Here is a tiny trained network, its code and every weight. The questions are about switching its units off for an input and a target symbol, where a switched-off unit gives its printed mean instead of its output.

import numpy as np


def w(rows, s, z=0):
    codes = np.array(rows[::2]) - 128.0
    scale = np.full(codes.shape[1], s)
    scale[-1] = z or s
    return codes * scale


def norm(h):
    return h / np.sqrt((h * h).mean(-1, keepdims=True) + 1e-5)


def f(y):
    return np.maximum(y, 0)


def softmax(a):
    e = np.exp(a - a.max(-1, keepdims=True))
    return e / e.sum(-1, keepdims=True)


def log_softmax(a):
    a = a - a.max(-1, keepdims=True)
    return a - np.log(np.exp(a).sum(-1, keepdims=True))


def net(x, mask):
    ids = ['ΓΔΛΠΣΦεζηθμξτψ'.index(c) for c in x.split()]
    T = len(ids)
    res = E[ids] + P[:T]
    u = 0
    for l in range(2):
        q, k, v = (norm(res) @ M[l].T for M in (Q, K, V))
        z = softmax(np.where(np.tri(T) > 0, q @ k.T / 4**0.5, -1e9)) @ v
        res = res + np.where(mask[u], z, O[l][:, -1]) @ O[l][:, :-1]
        u += 1
        y = f(norm(res) @ A[l][:, :-1].T + A[l][:, -1])
        res = res + np.where(mask[u : u + 8], y, B[l][:, -1]) @ B[l][:, :-1]
        u += 8
    return log_softmax(norm(res)[-1] @ U[:, :-1].T + U[:, -1])


Q, K, V, O, A, B = {}, {}, {}, {}, {}, {}
E = w([
[4,137,122,120,141,182,62],'Γ',
[35,142,126,160,207,104,136],'Δ',
[97,82,211,211,135,151,104],'Λ',
[105,210,89,167,151,132,140],'Π',
[103,207,85,163,160,101,121],'Σ',
[117,214,95,171,145,133,140],'Φ',
[136,213,90,184,143,112,143],'ε',
[170,205,106,182,125,152,172],'ζ',
[74,148,234,98,70,187,22],'η',
[198,156,131,170,169,51,142],'θ',
[122,126,129,105,51,69,201],'μ',
[148,86,132,91,189,212,188],'ξ',
[148,14,184,91,166,71,99],'τ',
[118,122,19,79,163,165,145],'ψ',
],0.0028)
P = w([
[86,92,118,251,126,133,169],'0',
[91,127,110,209,140,121,170],'1',
[101,146,118,177,162,109,174],'2',
[122,166,113,152,154,111,167],'3',
[136,164,112,122,152,106,153],'4',
[154,170,111,96,152,99,144],'5',
[166,174,108,62,147,102,143],'6',
[180,176,104,45,142,102,127],'7',
[189,185,92,10,141,99,117],'8',
],0.0023)
Q[0] = w([
[48,17,203,134,24,244,25],'0.h1',
[56,15,207,121,3,240,18],'0.h1',
[102,80,194,132,140,129,91],'0.h1',
[58,30,222,177,123,165,52],'0.h1',
],0.0052)
K[0] = w([
[98,124,134,246,135,124,124],'0.h1',
[100,125,135,254,138,118,121],'0.h1',
[96,91,140,204,121,116,146],'0.h1',
[81,100,133,237,126,129,151],'0.h1',
],0.0059)
V[0] = w([
[58,143,65,96,50,91,155],'0.h1',
[108,63,255,152,87,148,133],'0.h1',
[117,214,208,184,80,110,86],'0.h1',
[169,71,163,93,48,110,189],'0.h1',
],0.0024)
O[0] = w([
[119,50,137,104,86,78,183,246],'0.h1',
[121,254,185,63,167,125,122,5],'0.h1',
[121,186,124,105,27,105,38,140],'0.h1',
[64,168,204,140,154,131,218,153],'0.h1',
],0.0027,0.0013)
A[0] = w([
[80,65,165,154,145,203,112,199],'0.n1',
[115,2,236,138,94,105,116,115],'0.n2',
[129,139,152,120,113,170,77,73],'0.n3',
[138,56,118,139,146,173,71,201],'0.n4',
[128,100,116,125,125,185,162,20],'0.n5',
[127,153,131,127,171,112,162,12],'0.n6',
[135,128,188,54,125,157,76,199],'0.n7',
[102,133,198,144,137,148,115,48],'0.n8',
],0.0041,0.0011)
B[0] = w([
[74,213,133,114,123,239,69,192],'0.n1',
[45,255,11,63,114,190,17,249],'0.n2',
[72,97,156,180,172,117,143,156],'0.n3',
[55,185,199,78,166,118,195,187],'0.n4',
[118,138,77,184,220,109,110,143],'0.n5',
[109,80,188,84,94,150,142,198],'0.n6',
[55,72,82,192,239,155,111,184],'0.n7',
[41,102,93,103,74,146,119,163],'0.n8',
],0.0024,0.0014)
Q[1] = w([
[182,130,13,161,34,94,83],'1.h1',
[254,217,76,117,151,143,183],'1.h1',
[120,158,78,98,246,91,198],'1.h1',
[211,199,32,116,156,95,134],'1.h1',
],0.0074)
K[1] = w([
[254,158,131,112,84,114,151],'1.h1',
[159,94,127,64,144,101,131],'1.h1',
[115,83,96,60,159,169,145],'1.h1',
[163,119,125,70,127,127,131],'1.h1',
],0.0091)
V[1] = w([
[122,124,97,53,202,212,119],'1.h1',
[87,170,93,182,77,253,190],'1.h1',
[32,127,46,50,132,73,133],'1.h1',
[141,112,189,171,132,157,238],'1.h1',
],0.0028)
O[1] = w([
[192,131,163,211,121,214,142,78],'1.h1',
[252,56,145,25,90,120,96,244],'1.h1',
[110,60,201,209,22,130,144,249],'1.h1',
[140,124,114,27,141,181,184,149],'1.h1',
],0.0029,0.0019)
A[1] = w([
[181,88,90,41,124,70,64,89],'1.n1',
[67,57,230,199,219,191,72,30],'1.n2',
[127,127,72,150,37,122,38,123],'1.n3',
[151,227,125,76,124,177,182,135],'1.n4',
[193,102,210,220,146,68,149,133],'1.n5',
[45,158,187,22,75,51,255,48],'1.n6',
[162,147,207,95,219,210,177,4],'1.n7',
[65,168,164,32,83,237,33,71],'1.n8',
],0.0034,0.003)
B[1] = w([
[139,178,142,158,73,194,128,160],'1.n1',
[214,108,124,42,130,49,103,164],'1.n2',
[136,91,210,117,160,136,141,169],'1.n3',
[59,91,160,132,148,97,94,170],'1.n4',
[54,134,101,96,99,188,120,167],'1.n5',
[120,123,187,25,66,99,239,252],'1.n6',
[159,211,205,161,253,152,157,134],'1.n7',
[88,90,59,81,131,178,91,175],'1.n8',
],0.0047,0.0039)
U = w([
[48,102,92,63,132,203,46,177],'Γ',
[184,59,123,66,181,61,57,104],'Δ',
[116,131,112,128,134,149,134,3],'Λ',
[159,70,172,169,127,153,121,94],'Π',
[88,38,136,196,130,57,104,117],'Σ',
[165,97,176,172,108,135,110,119],'Φ',
[168,99,122,185,104,93,106,128],'ε',
[243,195,76,118,69,175,113,124],'ζ',
[123,206,197,135,124,85,67,80],'η',
[92,212,22,136,186,66,132,145],'θ',
[97,128,166,55,83,82,215,190],'μ',
[154,163,188,127,254,185,166,147],'ξ',
[37,197,143,210,90,212,145,124],'τ',
[130,44,28,164,150,200,207,93],'ψ',
],0.0078,0.0032)

Each question gives the input, a string of symbols that net reads in full, and the target symbol t.
The units are the heads (4 rows each of Q, K, V and O) and the neurons (one row each of A and B). Each row of codes is followed by its name. A weight is (code - 128) times the scale printed after its matrix; where a second scale follows, it is the last column's (O, A, B and U).
mask holds one flag per unit, layer by layer, with each layer's heads first. A switched-off unit (its flag False) gives its mean, the last column of its rows in O or B, instead of its output. The means were averaged over made-up inputs and are rounded, as every weight is.
A unit's drop is (log p(t) with every unit on - log p(t) with that unit switched off) / (log p(t) with every unit on - log p(t) with every unit switched off).
The circuit of an input: a set's keep is (log p(t) with only the set's units on - log p(t) with every unit switched off) / (log p(t) with every unit on - log p(t) with every unit switched off). Starting from the 12 units with the biggest drops (on a tie, the unit counted first), units are removed one at a time, each time the one whose removal leaves the highest keep (on an exact tie, the one counted first), for as long as the keep stays at least 0.8.
units of the circuit, in order: the units of the circuit, biggest drop first
top k neurons: the k neurons with the biggest drops, biggest first
k most important neurons of layer l: the k neurons of layer l with the biggest drops, biggest first
input τ μ τ Σ, target τ: units of the circuit, in order	1.h1, 0.n2, 1.n5
input ζ Σ μ Γ η τ, target Γ: units of the circuit, in order	0.n2, 1.n6
input μ τ τ, target Δ: most important neuron of layer 0	0.n2
input ζ τ Σ Σ Π Γ θ ζ ε, target θ: units of the circuit, in order	1.h1, 1.n6
input Σ Π ξ Λ μ ζ ψ μ Π, target ψ: units of the circuit, in order	0.h1, 1.h1, 1.n6
input Π ξ Φ Λ Σ θ, target θ: units of the circuit, in order	1.h1, 0.h1, 1.n6
input ε τ η τ, target Δ: top 3 neurons	1.n2, 0.n7, 1.n6
input ζ μ ζ ξ θ, target ξ: units of the circuit, in order	1.h1, 0.h1, 1.n7
input ζ ζ Δ, target Δ: top 3 neurons	1.n2, 1.n6, 0.n1
input τ μ ζ, target τ: top 3 neurons	0.n2, 1.n6, 1.n5
input ζ τ Λ ζ Π μ ξ Γ Φ, target ξ: top 2 neurons	1.n6, 0.n2
input ζ τ μ θ τ Σ, target τ: units of the circuit, in order	1.h1, 1.n5, 0.n2
input ζ θ ζ τ Δ Π, target τ: units of the circuit, in order	1.h1, 1.n5, 0.n2
input τ Σ ε, target τ: top 3 neurons	1.n5, 0.n2, 1.n6
input Φ η ψ Σ, target ψ: units of the circuit, in order	0.h1, 1.n6
input ζ τ μ ξ θ, target ξ: units of the circuit, in order	0.h1, 1.h1, 1.n7
input θ μ Λ θ τ, target Γ: top 3 neurons	0.n2, 1.n8, 1.n6
input θ Σ ψ ζ ζ ζ μ ψ Σ, target ψ: units of the circuit, in order	0.h1, 1.h1, 1.n6
input ζ μ ψ ζ θ, target ψ: units of the circuit, in order	0.h1, 1.n6, 1.n5
input ψ Λ ε Λ ζ θ μ Σ Λ, target Δ: top neuron	0.n7
input Σ μ ψ Π Φ, target ψ: units of the circuit, in order	0.h1, 1.n6
input τ μ μ θ ξ, target ξ: most important neuron of layer 1	1.n7
input η ζ ζ, target η: top 3 neurons	1.n4, 1.n6, 1.n8
input η Π ξ θ Σ, target ξ: top 2 neurons	0.n2, 0.n6
input μ μ μ μ ε ξ μ ζ, target ξ: top 2 neurons	1.n7, 1.n6
